Here is a tiny trained network, its code and every weight. The questions are about switching its units off for an input and a target symbol, where a switched-off unit gives its printed mean instead of its output.

import numpy as np


def w(rows, s, z=0):
    codes = np.array(rows[::2]) - 128.0
    scale = np.full(codes.shape[1], s)
    scale[-1] = z or s
    return codes * scale


def norm(h):
    return h / np.sqrt((h * h).mean(-1, keepdims=True) + 1e-5)


def f(y):
    return np.maximum(y, 0)


def softmax(a):
    e = np.exp(a - a.max(-1, keepdims=True))
    return e / e.sum(-1, keepdims=True)


def log_softmax(a):
    a = a - a.max(-1, keepdims=True)
    return a - np.log(np.exp(a).sum(-1, keepdims=True))


def net(x, mask):
    ids = ['αβδεζλμπστψ'.index(c) for c in x.split()]
    T = len(ids)
    res = E[ids] + P[:T]
    u = 0
    for l in range(2):
        q, k, v = (norm(res) @ M[l].T for M in (Q, K, V))
        z = softmax(np.where(np.tri(T) > 0, q @ k.T / 3**0.5, -1e9)) @ v
        res = res + np.where(mask[u], z, O[l][:, -1]) @ O[l][:, :-1]
        u += 1
        y = f(norm(res) @ A[l][:, :-1].T + A[l][:, -1])
        res = res + np.where(mask[u : u + 8], y, B[l][:, -1]) @ B[l][:, :-1]
        u += 8
    return log_softmax(norm(res)[-1] @ U[:, :-1].T + U[:, -1])


Q, K, V, O, A, B = {}, {}, {}, {}, {}, {}
E = w([
[121,124,91,97],'α',
[176,136,90,151],'β',
[189,118,108,147],'δ',
[152,152,71,158],'ε',
[63,123,76,106],'ζ',
[102,147,59,148],'λ',
[215,127,106,179],'μ',
[67,142,53,140],'π',
[238,74,145,144],'σ',
[121,154,47,177],'τ',
[81,167,250,107],'ψ',
],0.019)
P = w([
[137,137,112,91],'0',
[165,112,70,4],'1',
[117,150,129,162],'2',
[161,238,140,130],'3',
[157,33,118,148],'4',
[96,64,155,238],'5',
[181,190,111,213],'6',
[140,82,32,121],'7',
],0.018)
Q[0] = w([
[172,193,161,97],'0.h0',
[226,148,36,73],'0.h0',
[141,1,42,6],'0.h0',
],0.0073)
K[0] = w([
[92,122,135,83],'0.h0',
[107,93,90,162],'0.h0',
[138,80,11,140],'0.h0',
],0.012)
V[0] = w([
[252,168,177,40],'0.h0',
[96,107,181,118],'0.h0',
[85,148,171,220],'0.h0',
],0.0033)
O[0] = w([
[181,149,147,218,210],'0.h0',
[92,148,88,120,7],'0.h0',
[166,112,80,254,9],'0.h0',
],0.0053,0.0013)
A[0] = w([
[162,94,123,136,134],'0.n0',
[77,166,240,155,64],'0.n1',
[118,160,112,109,22],'0.n2',
[148,171,162,126,2],'0.n3',
[126,134,100,110,76],'0.n4',
[100,156,135,137,106],'0.n5',
[82,128,248,55,10],'0.n6',
[87,126,156,172,133],'0.n7',
],0.015,0.0043)
B[0] = w([
[146,120,183,150,254],'0.n0',
[8,11,171,117,198],'0.n1',
[72,104,134,176,152],'0.n2',
[52,204,133,172,153],'0.n3',
[101,146,166,125,182],'0.n4',
[77,199,104,145,163],'0.n5',
[27,64,105,2,194],'0.n6',
[108,168,157,220,198],'0.n7',
],0.0075,0.0035)
Q[1] = w([
[58,97,216,163],'1.h0',
[114,3,67,139],'1.h0',
[137,149,199,100],'1.h0',
],0.017)
K[1] = w([
[167,248,139,64],'1.h0',
[83,191,208,224],'1.h0',
[142,156,32,79],'1.h0',
],0.012)
V[1] = w([
[101,116,4,157],'1.h0',
[26,73,181,67],'1.h0',
[132,126,5,130],'1.h0',
],0.015)
O[1] = w([
[120,69,5,150,231],'1.h0',
[140,54,182,184,2],'1.h0',
[125,82,74,81,250],'1.h0',
],0.02,0.0056)
A[1] = w([
[28,142,81,94,124],'1.n0',
[142,115,87,172,151],'1.n1',
[70,64,253,187,254],'1.n2',
[172,89,173,188,107],'1.n3',
[187,60,114,104,134],'1.n4',
[164,178,171,45,127],'1.n5',
[147,211,173,92,122],'1.n6',
[178,47,78,75,186],'1.n7',
],0.016,0.0093)
B[1] = w([
[87,142,155,151,218],'1.n0',
[66,186,151,155,194],'1.n1',
[49,103,113,4,191],'1.n2',
[69,115,124,54,155],'1.n3',
[113,171,142,210,175],'1.n4',
[107,94,170,191,159],'1.n5',
[117,146,173,187,158],'1.n6',
[172,138,188,166,248],'1.n7',
],0.016,0.013)
U = w([
[88,25,177,232,1],'α',
[172,217,136,69,140],'β',
[140,198,248,138,33],'δ',
[168,184,83,82,252],'ε',
[92,63,104,212,63],'ζ',
[122,89,48,179,80],'λ',
[150,230,177,124,117],'μ',
[107,93,44,177,58],'π',
[128,125,212,196,221],'σ',
[148,131,37,139,137],'τ',
[69,79,183,94,215],'ψ',
],0.013,0.005)

Each question gives the input, a string of symbols that net reads in full, and the target symbol t.
The units are the heads (3 rows each of Q, K, V and O) and the neurons (one row each of A and B). Each row of codes is followed by its name. A weight is (code - 128) times the scale printed after its matrix; where a second scale follows, it is the last column's (O, A, B and U).
mask holds one flag per unit, layer by layer, with each layer's heads first. A switched-off unit (its flag False) gives its mean, the last column of its rows in O or B, instead of its output. The means were averaged over made-up inputs and are rounded, as every weight is.
A unit's drop is (log p(t) with every unit on - log p(t) with that unit switched off) / (log p(t) with every unit on - log p(t) with every unit switched off).
The circuit of an input: a set's keep is (log p(t) with only the set's units on - log p(t) with every unit switched off) / (log p(t) with every unit on - log p(t) with every unit switched off). Starting from the 12 units with the biggest drops (on a tie, the unit counted first), units are removed one at a time, each time the one whose removal leaves the highest keep (on an exact tie, the one counted first), for as long as the keep stays at least 0.8.
circuit, biggest first: the units of the circuit, biggest drop first
most important unit: the unit with the biggest drop
k most important neurons: the k neurons with the biggest drops, biggest first
k most important neurons of layer l: the k neurons of layer l with the biggest drops, biggest first
drop of u: that unit's drop, to one decimal
input β ε ψ β β ψ λ, target ψ: circuit, biggest first => [1.h0; 1.n2; 0.n1; 0.h0]
input λ δ β ε δ, target ε: circuit, biggest first => [1.h0]
input μ δ ζ σ, target σ: 3 most important neurons of layer 1 => [1.n5; 1.n6; 1.n2]
input α σ σ μ, target σ: circuit, biggest first => [1.h0; 1.n5]
input ζ ψ ζ ζ, target ψ: circuit, biggest first => [1.h0; 1.n2]
input λ α ψ α, target σ: circuit, biggest first => [1.h0; 1.n7]
input α ψ ψ ζ, target ψ: circuit, biggest first => [1.h0; 0.h0; 1.n2]
input ζ ψ λ, target ψ: circuit, biggest first => [1.h0; 1.n2]
input π ψ π σ ζ ε ψ, target ψ: 2 most important neurons => [1.n2; 1.n7]
input σ ψ α ε, target ψ: 3 most important neurons of layer 0 => [0.n6; 0.n0; 0.n1]
input δ ψ λ π, target ψ: 2 most important neurons => [0.n6; 1.n2]
input ψ α δ, target ψ: 2 most important neurons => [0.n1; 1.n2]
input β α ψ β, target σ: circuit, biggest first => [1.h0; 1.n7]
input β ε λ σ β β β ε, target ε: most important neuron => [0.n1]
input α σ μ μ ψ ε α, target ψ: 2 most important neurons => [1.n2; 0.n1]
input ζ δ σ α β ζ σ δ, target σ: 2 most important neurons => [1.n7; 0.n7]
input β ψ μ β, target ψ: 3 most important neurons => [0.n6; 0.n1; 1.n2]
input β ε β ψ β α, target ψ: 3 most important neurons of layer 0 => [0.n3; 0.n5; 0.n4]
input δ ε σ ε ε, target σ: 3 most important neurons of layer 1 => [1.n5; 1.n6; 1.n2]
input δ β β ψ, target ψ: most important unit => 0.n1
input δ μ β, target μ: 3 most important neurons of layer 1 => [1.n6; 1.n2; 1.n5]
input τ μ β β π, target ε: drop of 1.h0 => 1.2
input α ψ ψ ζ δ, target ψ: drop of 1.h0 => 2.1
input π β α β ε ζ α σ, target α: drop of 1.h0 => 1.0
